Each name stands for a flat space through zero: a line, a plane or more. A row that begins with a name and a colon came from that space; any other row is followed by the name of the space it lies nearest, among the names in its block.
sq_tg: [ 12  39   8  13 -21  25  24 -25  12 -24  19 -21  22 -21  22 -14  31  -1
   5   5 -12   3  15  22 -23 -21]
zc_hj: [-16  24  -5   5   4   5 -16   3 -14   4  14 -10  17   1 -18  10  -1  10
  30   3   6   8   0 -15  -8 -17]
zc_hj: [ 32 -19  -8   4 -25  -7  24   2   2 -19 -35   2 -30   6  20  13   0 -15
 -44  -9 -33 -39   4   7  20  29]
gl_ll: [  8  61 -19  60 -13   3  56  -3  -5 -26 -22 -31  23 -35  61  -7  38  54
 -24 -15  -3  35   5 -23 -17 -26]
sb_pg: [ 25 -78   7 -31   0 -17  12  18  30  40  -6  38 -32  -5  -8 -21 -18 -40
 -31  17  11 -10 -18  24  33  37]
sq_tg: [-40  53 -66  39  -6 -42   9  35 -30 -30  33 -47  43  15   8 -31  -1  -9
  15  11  -1  -1  15  -3  13  30]
sb_pg: [ 36 -17  -7  -4 -18 -14  12  15  26  27  15  12 -14  -3 -26   0  -2   9
  19  21 -21  -9 -35   2  12  11]
sb_pg: [-15 -12  -4   6 -34  10  47  21  30  33  28  -5  -9 -19 -15  40   2  -7
 -14  13   0 -21   0 -32  18   5]
gl_ll: [ -9  38  -3  37   0  19  41  -5   4 -12  -8 -34  19 -14  23   1  21  29
 -16  -4 -10  25   7 -27   5 -12]
sq_tg: [  7  26 -35  12 -28   4 -11  13 -10 -15  34 -19  27 -15 -17   5   5 -16
  51  16 -17 -26  -8   5 -13 -12]
sq_tg: [  4   2  33 -22 -16  17  16 -17  12  24  20  10   8 -20   1 -20  15 -34
 -14  18  24   8  24  34  -4  -7]
lg_dd: [-32 -20  15 -10  14  14 -11  -1 -26   5 -36  13 -11  -3  17  27 -13 -18
 -39 -23  35  -2  31 -18   5  -6]
gl_ll: [  9 -49 -20  14  31  29 -23  13 -16 -13 -55   7   0 -29  20  15 -15  -2
   3 -20   4   5 -23 -30   6 -22]
sb_pg: [  4  45  11   0 -31 -61  21  16   7  67  32  40 -17 -11  -6  10  13  72
   8   7  46  36 -14 -12 -33 -19]
lg_dd: [  2 -11   0   0   8  11  -7   2  -5   5 -12   5   2 -11   1   4  -3  -2
   4  -2   8   6  -5  -6   0 -11]
sq_tg: [-33   6 -22  -5  17 -48 -40  14 -24  -2  21  27  11  -2  20 -24 -10  12
  21 -14  56  22   1  14 -41 -11]
zc_hj: [-26 -85 -49  22  27  17   5  21  42 -55   0 -13 -10  -9  34  15 -21 -13
  -6 -27 -25 -31 -33 -30   5  16]
gl_ll: [ -8   9  -5  20  21  28   9  -4  -3 -20 -15 -37  19   8  -4  -6   1  -2
  -1   3 -26   9   2 -18  26   6]
gl_ll: [  4 -56   4 -25  24   6 -22   0  10  -4  -9   8 -13  20 -16 -16 -22 -39
  -5   5 -13 -15  -9  17  26  29]
zc_hj: [ 20  12 -13  17 -22 -26  36  16   5  25   1  16   6 -41  34 -25  19  15
 -16   9  32  27  -6  11 -11  -9]
lg_dd: [ 36   2 -28  18 -28   3 -11  19 -35   5 -39  21  -1 -50  21  34   5  11
  14 -11  14 -14 -14 -18 -22 -41]
lg_dd: [ -5  24  13   1   0  -3  21  -6   9   7  13 -19   5  20 -14 -15   7   3
  -9  14 -13  11  10   4  19  18]
lg_dd: [-10  14  13 -10 -11 -16  15  -5  29  10  42  -6  -9  28 -25   0   2  11
   5  12 -16  -6  -1   5   3  20]
sb_pg: [ 37  -3   1 -12  -3 -62 -11   0 -10  -4 -28  33 -39  34  15 -19  -7  25
 -26 -13  -8  -6 -10  29  -4  32]
lg_dd: [ 60   5 -69  43   4  -5 -12   9 -13 -70 -16 -23  45 -39  51 -75  18 -12
  42   7 -32   6 -37  45 -18  -8]
lg_dd: [ -6 -10 -30   7  -9 -15 -12   5 -15 -42  -7   6  -1  -9  41  -1  -2 -18
 -10 -22   7 -26  11  16 -23   2]
sb_pg: [ -6 -32  30 -42  28 -47 -32  -4  -3  39  -1  62 -21   6  12 -42 -13   1
 -17  -5  68  39   1  39 -22   5]
sb_pg: [ 63 -17 -11  15  -7 -44  29  12 -27   5 -88  36 -28 -25  71 -39   9  11
 -76 -15  19  21  -2  25  13  19]
gl_ll: [-14 -61  19 -19  12  51  -2   5  12  35  -9  18   1 -41  -9  23 -11 -41
  -6   5  34   3   1 -18  12 -24]
gl_ll: [-90   1   5  -4  26 -27  22 -11  40 -40  57 -32  -9  69   9  -9 -11   2
 -41 -19  -6  -7  33  -4   8  56]
gl_ll: [  2  95  28  19 -14 -22  25  -7   8  37  21 -30 -15  60 -70  48  10 106
  27  11 -52  19 -18 -60  14   1]
zc_hj: [-33  20   1   2  14   3  -5   5  -6  20  29  -7  31 -13  -8 -18   3   0
  21  12  37  35   8  -4  -8 -17]
sb_pg: [ 15  -4 -10   2 -29 -12  21  12  23   6  17  -6 -21  16 -25  26  -3   7
   3   9 -38 -35 -17 -12  16  23]
lg_dd: [ 30   5 -38  13 -28 -13 -13   9  -4 -30  12   5   5 -21  16   0   7   0
  34  -3 -16 -29 -20  17 -32 -13]
sb_pg: [-21  34   3  -7  14   1 -34 -22 -16 -48  13 -36   4  68 -34   5 -10  -4
  21  -6 -50 -28  17   5   8  25]
zc_hj: [-11  60 -25  30  -4  -8  -9  27 -67  28 -26 -10  37 -29  -1   8   5  19
  18   6  40  34  13 -33   1 -33]
sq_tg: [ 14   7  23   6   8   3  15 -21  13 -10 -25   3 -20  10  19   8  10  41
 -25 -19 -15  13  -4  -9  -7  -5]
sq_tg: [  9   1  36  14  17  19  39 -36  33 -29 -38 -11 -31  21  35  14  16  52
 -54 -31 -36  13   1 -20   1   4]
zc_hj: [-30  17 -11  -5  18  14 -45  10 -65  -7 -25 -22  25  20 -29   8 -21 -43
  12   3   8 -11  32 -10  28   6]
gl_ll: [-16 -21  11 -28 -15 -35   9  -4  26   4  39  28 -20  10  17 -19  -1 -22
 -27  -2  26 -14  16  40 -18  25]
zc_hj: [ 38  11   0 -17 -28 -23  -9   2 -31   7 -19  14  -7   6  -4 -19   1 -34
 -13  13  -2 -22  17  42  11  20]
zc_hj: [ 21 -22  -9  15 -24 -16  56   8  36   0  -3  10 -18 -26  45 -12  15   6
 -45  -3   0  -1  -8   9   1  15]
sq_tg: [ 24  33 -25  20   3 -15 -17  17 -45   9 -27  -4  24 -14  -1 -19   3  13
  25   9   8  23 -10  -2   3 -14]
sb_pg: [-26  10  16 -13  13   5 -12  -4   0  19  26  -4  14  10 -25  -8  -4  -7
  16  12  17  17   9   1   1  -3]
gl_ll: [  7 -36 -16   2  30  33 -37   8 -24 -15 -38  -7  11  -8 -10   5 -19 -25
  21  -4 -10  -6 -14 -15  19  -9]
lg_dd: [ 25  29  12  -2 -44  29   2   9 -11  52   7   6   0 -29 -52  63   7  14
  42  20  -6 -16 -10 -35  -3 -42]
sq_tg: [ -3  -1  12   8   6  31   3 -34  29 -48   8  -5   0 -14  39   7  19  22
   4 -27 -12  -1  -2   4 -46 -31]
sq_tg: [-20  43  -7  -2 -28 -33  11   1   1   2  53  -4  15   4   3 -20  13  -5
   7  12  19  -1  22  28 -21   7]
lg_dd: [-36  -8   5 -12  -9 -43  17   2  26  -3  31  14 -30  32  14   8  -7  12
 -35 -16  12 -15  14   4 -10  32]
zc_hj: [-30 -28 -27 -15 -14  -8   9  16   7 -18  46 -16  22   1   5 -44  -8 -95
 -15  24  11 -33  31  50  23  47]
[ 12 -17 -33  24  16   4 -28  15  -8 -23 -29   4  -8 -10   5  37 -12  45
  35 -25 -19  -7 -43 -44 -18 -27]
zc_hj
[  4  -3 -17   3  14  59 -41   4 -45 -13 -21 -26  47 -29 -22  -4  -7 -61
  44  17  -3  -7   8   0  17 -27]
gl_ll
[-24 -54   3 -20   4   7  19 -10  68 -25  60  -5  -7  11   7 -26  -3 -41
 -10   7 -14 -23  -3  33   0  33]
zc_hj
[-25 -20  -4  11  -4  18  10   0   0 -10 -12  18   0 -50  57  25   8   2
 -25 -31  46   4  14 -17 -38 -38]
sb_pg
[ 13  26   3  16  -1   3  21  -5  -7  -3 -19 -17   8   0  10 -13  12  11
 -16   3 -11  15   7  -1  13   3]
sq_tg
[-63 -10   4   4  10   6  22  -1  22  -9  27  -7   2  -3  27  13   0  -2
 -30 -18  30   6  24 -19 -11   1]
gl_ll
[-26 -14  -9  13   3  52  12  -4   0 -34  -7 -37  17  -8   7  22  -1 -41
 -13  -6 -20 -26  22 -19  20   1]
sb_pg
[ 54  22  -9   0 -15  12 -32  -9 -12 -14   1  -4  12  -4 -27  -3   7   3
  60  15 -40 -17 -27  19 -15 -21]
lg_dd
[ 19  13 -34  25 -28  -4  10  18 -22 -10 -17   1  10 -39  29  11  10   0
   2  -5   7 -12  -1  -6 -13 -19]
lg_dd
[-20  22  18 -25  -2 -35 -19  -3  11  26  49  14 -12  39 -43   6  -9  26
  28   8   6   2  -4   4 -14   9]
sb_pg
[-38 -16  -8  12  42  21 -18   9 -15  -3 -20 -10  16  -5   4   7 -14   6
   5 -13  21  26  -2 -37   8 -15]
zc_hj
[ -5 -32   2  -9  15  12 -13  -8  16 -21  -1  -1 -12  17  -5   7 -12  -9
   0 -10 -20 -18  -8  -1   4  11]
zc_hj
[ 11 -14  17 -26  20   2 -44 -14  -7  -3  -6  15  -7  21 -23  -6 -12  -5
  24  -1  -6  -3  -9  17  -7  -2]
zc_hj
[ 22 -34  -2  35  41  21  13  10  11   6 -75  -3 -28  -1   5  41 -11  76
 -14 -27 -32  28 -51 -79  27 -14]
gl_ll
[-19 -24 -20  -4   1  -5  -2   7  41 -12  65  -1  15 -11   0 -23   0 -15
  36  11   6  -5 -20  19 -23   1]
zc_hj
[ -3 -23  -4  -1  15  18  -5   2  21   3  18  -3  13 -13  -9 -12  -2  -8
  25  10   1  10 -19  -1   0  -9]
lg_dd
[-31  15  -1   0 -25  -7   9   2  17  -2  39  -4 -14  15 -14  49  -1  20
   8 -10  -8 -29   5 -26 -18  -3]
sb_pg
[-31 -27   1 -18 -12 -11 -13  -4  25 -18  32  20 -31  15   4  45 -12   6
   0 -26   2 -40   1  -9 -34  -1]
sb_pg
[ -9 -52 -22   6  36   6 -26  10  -7 -29 -36   6  -8   1  22   4 -21  -6
  -6 -25   0  -5 -16 -16   4   4]
gl_ll
[-13  36   5  13  17  43 -12  -5  -4  21  31 -22  56 -37 -24 -15  15   9
  65  24  21  48  -9 -13 -16 -54]
sb_pg
[ 18  31 -24  33 -22 -11  42  18  -3   9  -3 -17  17 -26  18 -14  19  15
  -8  13  -2  15  -5  -8  10   0]
lg_dd
[ -6  11  13 -14   9 -25 -21  -5  -3  18  15  26  -3   2  -1 -12   0  25
  16  -4  32  25  -5  11 -29 -15]
sb_pg
[-31  -7  -3   6  -7  17   4  -3   5 -18   8   1  -1 -18  25  33   2   1
  -8 -22  16 -14  13 -19 -25 -21]
sb_pg
[ -3  54  68 -26 -19 -19  24 -17  -4  65  -4   6 -39  59 -60  42   1  43
 -35  11 -11   7  26 -25  31  21]
lg_dd
[ 12  40 -13   3 -29 -57 -16   4   4  -6  28  18 -31  33 -16  37  -1  72
  35 -16 -23 -23 -27 -13 -41  -3]
sq_tg

Each name stands for a flat space through zero: a line, a plane or more. A row that begins with a name and a colon came from that space; any other row is followed by the name of the space it lies nearest, among the names in its block.
lq-bf: [-12  32  48   6  -2  -5 -12  -3 -16  19  12  31 -16   1   5 -15  50 -10
  14  -5 -22 -21  10  10 -33   6]
cj-mc: [ -9 -27 -29 -18 -19 -21  -3  24 -18 -16 -24 -29 -29  30 -16   6  25  21
   5 -35  -9  16 -31 -18  14   7]
lq-bf: [-28  -5  18 -22  13  22   8  23   8 -28 -14  23 -32  13 -14  28  -4 -13
  19  -4 -17   3  -7   3   1  28]
dl-zf: [ 27  16  35  29  16  15 -50  17  18  -3  15  12  33  44  25 -15  37  46
 -11  11  11  26  -1  37 -23 -22]
cj-mc: [  2 -11   4 -28  26  -6 -19  10   9 -19 -10 -12 -42  72  -1  20 -15  24
 -15  -6 -28  30 -25  -2  -5  19]
cj-mc: [  2 -16 -26  -4 -27   0   6  34  -8 -16  -8  -7  20 -14  -2  17 -14  11
  26 -22  22  15 -25  13 -16 -12]
cj-mc: [  1 -14   2  13   9  -1  -6   3  -7  17  -3 -19 -12  14  -8   2  -8   7
 -12   5 -17  -8   9 -11  35  26]
dl-zf: [ 49  30  21  -6  21  -5 -19   9 -10  15  14 -14  12  39  39   5 -44  39
 -32   1   3  31 -18  33 -88 -52]
bh-ns: [-14   5  75  11  15   9 -49  22 -13  30 -10  -4 -15  35  10   9  -2  -6
  -9  -2  17 -13  10  41 -32  29]
cj-mc: [-40   9 -10 -11 -16 -31  -8  13 -14 -17 -18 -15 -12  24  -5   3  50 -10
  25 -20  -5   2 -32   5   3  -4]
sl-pz: [ -8  10 -31  -3  21  -1  16  -4   2 -15  -6 -27  19   2   8  19 -50 -14
  -5  34   0   3 -11   7  17 -21]
lq-bf: [  0   1   7 -19   1   8  -3  -2  -2 -15  -5  16 -11   0   0   0   2  -4
   3   1   6   1  -3   4 -26  -4]
bh-ns: [ 36  -8 -29   7 -11 -16  23 -15  -8  24  21  -6  -4 -12  -4 -12 -11  24
  -9 -11 -32   3   5 -34  12   2]
lp-cd: [ 18 -16 -34  12  10  15  -2  20 -12 -15  12   4  15  10  -7  20 -39  24
  30  42 -41   2  -8   5  31  25]
lp-cd: [ 11   9 -14   9   0 -18 -13 -39  -5   2  35  38  -4  10  -6 -28  39   6
  28  38 -59 -17   9 -17  25  32]
lq-bf: [ 11   2 -41 -32  -3 -10   5 -33 -19 -30   7  23  -6  -8  -3 -15  -1  -8
  21  37 -20 -10 -10 -11 -18 -10]
cj-mc: [-46  14   8   0  -2 -26  -7  19  11  -4   9   5  -5  32  -2  40 -12 -24
  52  -5 -28   6 -31  27  10  42]
lq-bf: [ -8  30  -2 -45 -18 -39   6 -28   7 -14  24  40 -11   4  13   9 -12 -26
  40 -16  -6  14 -33  17 -81  -8]
dl-zf: [ -5 -17 -46  -1 -35 -15  26  11 -15  -1  -5 -18  19 -39 -10  11 -22 -10
  26 -17  15  -4 -15  -8  11  -4]
lq-bf: [-11   7  16  25  11 -21   1   5  29  36  11 -34   7  25   9  25 -39  -3
 -16 -20  -2  16  -3   8  27  20]
dl-zf: [  5  29  37  30  27  25 -23   1  15   7  26  28  38   4  21   7 -21  -4
  13  49  -4  -7  17  43 -10   4]
bh-ns: [ -4 -24 -13  10 -30   1 -30  37 -18 -17  -7   5  21   5  -8   4  24  18
  44  -5  14   2 -21  24   1  16]
bh-ns: [ 20 -10  -7  25 -18  -3 -10  18 -29  21   0 -17  13  -7  -2 -16  22  27
  -1  -8  -2  -9   4  -4   8  -5]
lq-bf: [-23  17 -40 -11  10   5  43  19 -43 -17 -26 -32  -2 -24  -6  20 -27 -23
   9  29 -22 -22 -13  -7  13 -33]
lp-cd: [ -6  18  51  20  25  21 -38   1  -1  10   7  20   8  18  11  -4   9  -6
   2  37  -2 -18  20  33  -7  17]
dl-zf: [-42  -1 -25  -6  -2  24  43  23 -22 -24 -30  -9   0 -49 -20  23 -15 -41
  23  18   0 -30   2  -7  35  -4]
bh-ns: [ 25 -13 -69 -28 -18  10  48  12  12 -52  15  37   1 -20 -14  15 -11  28
  39  -8 -38  32 -28 -29  -2 -13]
lq-bf: [ -6 -17  33  14  -6  50   0  42 -24   4 -34  -5   7 -43  -8   0   8  -5
 -13  -9  47 -24  26  12  -7 -11]
dl-zf: [-12  20  28  18  25  36   3  32  -1  -8  15  38   5   2  -1  31 -20  -4
  39  37 -46 -11   7  26   7  30]
cj-mc: [-21 -15 -15   1 -18 -19 -20  30 -25  -7 -26 -37  -2  24  -7   5  27   8
  11 -17  11   1 -27   8  13   0]
bh-ns: [ 34 -22 -26 -18 -13   3   9  16   2 -15  14  19  -6   6  -5  17 -34  33
  21 -15 -20  27 -20  -6 -24  12]
lp-cd: [-13  26 -18 -21  22 -15  46  -5  27  -9  11  -7 -15  14   6  40 -60 -15
   1  -5 -37  26 -22  -9  -2  -6]
lp-cd: [  6 -13 -13   0 -11 -11  26 -14  33  10  19  10  -7 -11 -10   8 -16   0
   3 -29 -12  16   3 -26  24  26]
bh-ns: [  6  49  23  26  43  54  33  12 -35   1  11  35   1 -33   2  -6  15  -1
   4  68 -72 -43  39  -6  13 -19]
dl-zf: [ 19 -29 -61 -29   3   2  38  30  11 -42  -2  -3 -35  35 -20  34 -25  47
  12 -23 -63  46 -38 -40  29  13]
sl-pz: [ 28   5 -29  40   1  54   9  46 -18 -32  -6   4  62 -35   5 -14  33  43
   9  37   5  -1   8  11  22 -58]
sl-pz: [ 52 -10 -16   6  -5  10  -8 -25  13   0  26  23  30 -18  10 -25 -13  27
 -10  16  15  12  14  -3 -19 -17]
dl-zf: [ 10   3 -27 -16  -4 -27  -7  -6 -11  -7 -10 -36   4  23  12  -5  -5  12
 -18  -8  16  18 -26   2 -23 -38]
bh-ns: [  7   4  -4   5  12   7   0  -7 -11   4  16  16   2  -2  -1   7 -27  -4
  19  38 -33 -15   8   4   8  23]
cj-mc: [ 37  -7  -9 -12  11  22  22  -7  20  -8  19  26  -2 -11   2   9 -46  18
  -8   5 -14  18   8 -12 -17  -1]
sl-pz: [-17  -9 -33 -46  -3  14   4  27 -52 -57 -53 -16 -25   2 -12  -2  28  -2
   4  11  12  -9 -28  -3 -27 -44]
sl-pz: [-39  27  14  19  -1 -36   5 -12 -12  32  -7 -34 -12   7   0 -12  47 -25
 -11 -15 -13 -22   3 -11  31  -2]
sl-pz: [ 25 -25   3  -9  14  35 -20  20  -4 -24  -1  25  -9  19  -7   9 -19  29
   9  24 -15   8   2   8  -6  24]
lp-cd: [-14 -26  23  -8 -17  19 -21  41 -36  -3 -40 -14 -16  -5 -12   2  20   0
   0 -23  38 -16  -1  14 -20   4]
sl-pz: [ 36  17   6  35   5  16  -9  16 -20  13  22  13  23   0  10 -20  30  42
   3  21 -35  -5  12   4  -1 -17]
bh-ns: [ 25 -16 -14   6 -14  10  -2   5   4  -7  34  51  11 -12  -9   8 -16  19
  51  15 -36   2   0   2   1  42]
lp-cd: [-25  13 -24  -4  21   5  40   3  66 -33  19  16  13  10   0  48 -48 -15
  25   3 -26  38 -20   1  40  13]
dl-zf: [ -2  -5 -14  10  14  26  17  13  22 -21  12  24  10  -5  -9  22 -22   4
  24  24 -30   7   3  -2  38  23]
lp-cd: [ -7  -3  -1  13  -4  -9  -9 -25  15   0  38  54 -10   7 -17  -8  31  -5
  50  26 -62 -15  12 -14  46  70]
lp-cd: [ 28 -19  14   5 -16  -6  -4  -1 -28  43  -3 -19 -14 -16  -2 -14 -14  12
 -26 -25  14 -14  17 -12 -21   6]
bh-ns: [ -3  -3  47   5  12  14 -42  23 -13  12  -1   9  -5  27   6  16 -22   0
  12  15   5  -9   2  40 -28  33]
lp-cd: [ -1  -7 -20 -25 -23 -33  39 -24  18  10   5  -3 -32 -14 -11  -4   6  -7
 -11 -57  -6  15  -7 -44  -1   1]
dl-zf: [  4  -1 -23 -23  21   8  33 -32  17 -11 -10 -15  -8 -18   0   2 -46 -21
 -38  15  13   2  11 -24  11 -22]
sl-pz: [  26   26  -25   36   -1   -6   50   -5   61   27   59    7   76  -43
   26   44 -115   -6   21    0    3   34   -3   22   -1  -12]
lp-cd: [-16  19   8 -24   8  -6 -11  -2 -26 -20 -16   5 -27  23   1 -11  41  -5
   3  10 -16  -9 -12   2 -25 -16]
sl-pz: [  3   7  35  12  -4  -9 -13 -15  13  28  12   9  -5   2   5 -16  24  -2
 -14 -20   8  -3  16  -1  -8  11]
dl-zf: [-34   3 -29  -3 -24 -48 -18 -18 -24   2  -9 -29  13   3  -1  -7  16 -31
  26   9  16 -19 -23  11  11   2]
cj-mc: [ 47 -36  -1 -10 -23  23  46 -17  24  25   9  18 -12 -67 -12 -10 -38   9
 -36 -51  30   8  35 -45 -15   1]
lq-bf: [  1 -30 -36  18  -7  17  11  16  -7  -9 -10 -16  16 -21 -18   2  -4   9
   7  13  -1  -9   7 -16  59  12]
bh-ns: [ 18   6 -11   9   2  21  19   5  -5  -8  20  35   7 -22  -5  -1   1  13
  24  22 -39  -7  10  -9   7   6]
lq-bf: [ 10 -15   0  15 -17  -5 -10  -6   9  18  11   1  21 -16   0  -5 -12  -1
   4  -7  24  -2   9   6   5  15]
cj-mc: [ -1  19  16 -15  19  -2 -12 -25   2  -9  -6   4 -17  20   8 -23  34  -2
 -28  10   1   0   5  -5 -18 -24]
sl-pz: [ 58  -6 -42 -29  30  28 -17 -29 -12 -44  -6  -2  26   5  20 -21 -48  25
 -35  72  27  11   0  10 -43 -62]
cj-mc: [  2  -5 -59 -31 -24 -20  12   6 -22 -48 -11   4 -14  11 -11 -14  57  25
  25 -13 -25  16 -38 -24  -7 -31]
sl-pz: [-23  10  49  38  12  38 -20  21  10   2 -26  -8  22 -11   4 -23  71  -2
 -31   0  45 -15  31  15  29 -25]
lq-bf: [ 16  10 -21 -44 -16 -11  -4 -35 -18 -33  10  46  -8 -13   3 -24  19  -8
  26  18  -2  -5 -12   0 -65 -22]
[ 25  -3  42  10  -8  -2  -3  -7  19  38  29  31 -20   1   0  -7   7  18
  -7 -38 -18   8  20 -12 -18  33]
bh-ns
[-28  12 -29  29 -27 -14  18  13 -28   6   0 -10  29 -37  -9  -5  37 -17
  40   7 -13 -29  -3  -2  40  -5]
cj-mc
[ 39 -31   7 -16  22  16 -10  -9  15   4   3   0 -32  31  -4   4 -43  31
 -38  -2 -11  21  10 -18  -2  26]
cj-mc
[ -4  -5   8  17  -7   3  -8  12   7  12  13   8  25 -12   2  20 -38 -11
  28   8  11  -4   1  26   1  26]
cj-mc
[ -1   3  33 -24  -4  -5 -42 -19   0 -10 -27  -7  -5  15  16 -35  48  -5
 -39 -18  73   5   0  18 -60 -44]
cj-mc
[  0 -17 -14  16 -27   1   1  15 -15  12 -17 -30  35 -41   1  -5  -9  -7
  -4 -13  57 -10   3  10   1 -23]
lp-cd
[ 10  18  16  64  -9  24  -4  54 -35  18  11  11  23  -8  -5 -21  92  49
  23   2 -53 -19  15  -2  39  -5]
sl-pz
[ -5   9 -30  11  -8   0  59   3  -1   7  15   8  -5 -39 -16  10  -3  -5
  19  -8 -51  -9   6 -37  42   8]
cj-mc
[ -8  15  54   8  11  28   4  17 -14  20   4  32 -18 -17  -3  10  -3 -15
  11   5 -20 -26  24  11 -20  25]
dl-zf
[ 16   7  -5  19  -9   3  22 -13   6  14  22  21   5 -29  -5 -20  29  10
   2  -6 -25  -7  20 -26  20   1]
bh-ns
[ -8 -34  22   6  -6  39 -47  29   8 -38 -19  34  -2  18 -17 -16  74  23
  18   3  20   0   7  12  23  28]
lp-cd
[  5   9  53  11  47  13 -30 -18  34  23  14   1  -4  40  17  13 -50  -7
 -33  28   2   6  22  24   0  29]
sl-pz
[ 17  14   6  12  29  10 -26 -27  28 -19  32  44   6  35   5 -19  33  22
   8  47 -45   8  11   0  24  18]
lp-cd
[  0  12  -2 -25  19   8 -10  35  26 -42  13  23  12  48  17  58 -70  12
  41  12 -13  47 -47  51 -50   3]
cj-mc
[ 10  -1  24  22  14   1 -19  -7  10  26   5 -14   2  18   7 -11   4  12
 -29   1   4   0  17   1  16   8]
lq-bf
[  2 -38 -26 -17   2  34  -6  72 -45 -38 -37 -18 -16  21 -18  38 -34  30
  25  13 -16   4 -28  13   2  14]
lp-cd
[  0   2  34 -21  17   2  20  13   7  22  -5  -9 -45  18   1  32 -51  -2
 -26 -36 -15  14  -2  -7 -30  16]
lp-cd
[  5   3  -5 -16  -8  -8 -19 -16   7 -21  12  31   7   7   5  -8  10  -2
  24  12   6   7 -11  15 -30   0]
cj-mc
[ 18 -23  13  17  20  27 -33 -21  26  -3   1   7  14   8   0 -23   7  11
 -30  31  25  -2  31   0  36  16]
sl-pz
[  8   9   5 -24  22   0  10 -19  20 -13  11  21 -30  25   1   4  -7   6
 -11   2 -32  17  -3 -15 -11   6]
cj-mc
[ -2  19  28  38  42  29   2  22 -37  32 -31 -61  -2   6   7 -12  12  10
 -65  27  -8 -29  32  -7  39 -35]
lq-bf
[ -5  28 -18 -18  -3  -5  18   6 -27 -29  -6  14 -15   3  -1 -14  58  10
  14   1 -36  -1 -18 -14 -21 -40]
lq-bf
[ 23  -8 -55  -9 -15 -26  36 -12 -12   9  10 -24   1 -17  -3   4 -37  10
  -2 -10 -20   8 -13 -30   6 -14]
lp-cd
[ 21 -44 -63 -33 -56 -28  34   3 -26  -6 -32 -41 -21 -35 -19 -22  26  22
 -25 -77  39  15 -21 -54 -11 -40]
lp-cd
[ 30 -11 -23 -11 -37  -3   2 -47  -7  -6  13  39  14 -56  -5 -56  52  -2
   4  -1  29 -17  21 -25 -23 -22]
cj-mc
[-11  10  30 -23  17  -3  19 -56   0  30  -6  -1 -35 -32  -1 -15 -29 -54
 -43   7  18 -34  38 -22 -14   5]
dl-zf
[-13   4  -9   9  -4  -5  21  10   6   5  13   8   2  -8  -7  23 -20 -10
  29  -2 -29  -1  -5  -2  21  25]
cj-mc
[ 22 -16 -11 -11  21  35 -30  11 -34 -37 -24   1  -8  22  -4 -21  26  30
 -14  48  -6  -9   4   0   0 -17]
sl-pz
